Below are the code and all the weights of a small trained network. Each question names an input and a class and asks about switching units off, where a switched-off unit gives its printed mean instead of its output.

import numpy as np


def w(rows, s, z=0):
    codes = np.array(rows[::2]) - 128.0
    scale = np.full(codes.shape[1], s)
    scale[-1] = z or s
    return codes * scale


def f(y):
    return np.maximum(y, 0)


def log_softmax(a):
    a = a - a.max(-1, keepdims=True)
    return a - np.log(np.exp(a).sum(-1, keepdims=True))


def net(x, mask):
    res = np.array(x, float).reshape(1, 6) / 4 @ E
    y = f(res @ A[0][:, :-1].T + A[0][:, -1])
    res = res + np.where(mask, y, B[0][:, -1]) @ B[0][:, :-1]
    return log_softmax(res[-1] @ U[:, :-1].T + U[:, -1])


A, B = {}, {}
E = w([
[103,61,113,250,174,153,61,79],'x0',
[119,111,138,122,137,134,149,121],'x1',
[125,145,212,138,94,186,109,143],'x2',
[105,70,154,246,117,33,102,179],'x3',
[179,80,137,103,56,107,102,78],'x4',
[151,65,102,96,135,179,112,210],'x5',
],0.011)
A[0] = w([
[87,187,135,165,202,105,148,220,88],'N1',
[114,129,249,151,103,129,97,177,81],'N2',
[145,73,120,110,123,133,93,246,78],'N3',
[140,161,151,75,100,68,160,185,42],'N4',
[121,100,25,118,152,22,137,137,44],'N5',
[117,96,161,171,115,26,137,200,2],'N6',
[190,69,152,116,61,60,107,112,46],'N7',
[100,194,200,148,130,36,132,82,55],'N8',
],0.016,0.0066)
B[0] = w([
[87,87,161,87,18,94,86,98,243],'N1',
[175,164,176,156,132,192,135,160,218],'N2',
[133,121,81,157,144,74,248,115,236],'N3',
[124,108,127,189,170,162,65,104,220],'N4',
[176,161,205,171,116,203,155,167,244],'N5',
[131,167,60,71,186,170,55,95,251],'N6',
[63,111,156,94,40,94,97,118,213],'N7',
[139,93,70,141,142,102,240,150,233],'N8',
],0.017,0.013)
U = w([
[145,166,93,51,153,148,129,95,181],'0',
[163,150,174,136,106,162,158,143,80],'1',
[134,92,85,144,124,102,187,120,69],'2',
[98,98,146,108,80,100,116,122,93],'3',
[105,41,126,249,171,116,72,109,128],'4',
[140,123,128,139,120,113,128,141,253],'5',
[157,138,126,109,162,70,120,157,135],'6',
[134,136,174,102,186,58,110,202,85],'7',
],0.014,0.018)

Each question gives the input, the list of numbers given to net, and the class t.
The units are the neurons (one row each of A and B). Each row of codes is followed by its name. A weight is (code - 128) times the scale printed after its matrix; where a second scale follows, it is the last column's (A, B and U).
mask holds one flag per neuron, in row order. A switched-off neuron (its flag False) gives its mean, the last column of its row in B, instead of its output. The means were averaged over made-up inputs and are rounded, as every weight is.
A unit's drop is (log p(t) with every unit on - log p(t) with that unit switched off) / (log p(t) with every unit on - log p(t) with every unit switched off).
The circuit of an input: a set's keep is (log p(t) with only the set's units on - log p(t) with every unit switched off) / (log p(t) with every unit on - log p(t) with every unit switched off). Starting from all 8 units, units are removed one at a time, each time the one whose removal leaves the highest keep (on an exact tie, the one counted first), for as long as the keep stays at least 0.8.
units of the circuit, in order: the units of the circuit, biggest drop first
unit that matters most: the unit with the biggest drop
top k neurons: the k neurons with the biggest drops, biggest first
drop of u: that unit's drop, to one decimal
input [-6,-3,5,7,-8,8], class 2: top 3 neurons -> N3, N7, N5
input [5,4,6,4,-2,5], class 1: unit that matters most -> N2
input [6,1,0,-1,-8,-7], class 3: top 2 neurons -> N1, N3
input [3,4,1,-5,-7,-7], class 2: top 2 neurons -> N6, N8
input [-6,8,-7,-4,5,3], class 5: top 2 neurons -> N2, N6
input [4,-3,6,-4,0,-8], class 2: top 3 neurons -> N8, N5, N6
input [-5,-4,-2,-7,-5,8], class 2: top 2 neurons -> N3, N6
input [-8,5,-4,-4,3,7], class 4: top 2 neurons -> N4, N8
input [1,-6,-2,-4,4,7], class 2: top 2 neurons -> N6, N3
input [-7,4,5,-3,-7,5], class 3: top 2 neurons -> N1, N5
input [-8,-8,-2,0,7,-4], class 4: top 2 neurons -> N4, N1
input [7,-8,5,5,3,1], class 5: units of the circuit, in order -> N4, N2, N5
input [-8,-8,0,-7,1,0], class 4: top 2 neurons -> N4, N6
input [7,-7,7,-1,6,2], class 1: unit that matters most -> N2
input [7,-6,6,7,-6,1], class 0: units of the circuit, in order -> N6, N4
input [-6,8,4,-4,0,-3], class 5: units of the circuit, in order -> N6, N5
input [5,8,-8,-1,-3,7], class 1: drop of N5 -> 1.3
input [7,-4,7,6,-2,2], class 1: drop of N4 -> 0.4
input [4,2,-5,1,-4,1], class 1: drop of N4 -> 0.5
input [-4,-1,-4,6,0,-4], class 0: units of the circuit, in order -> N6
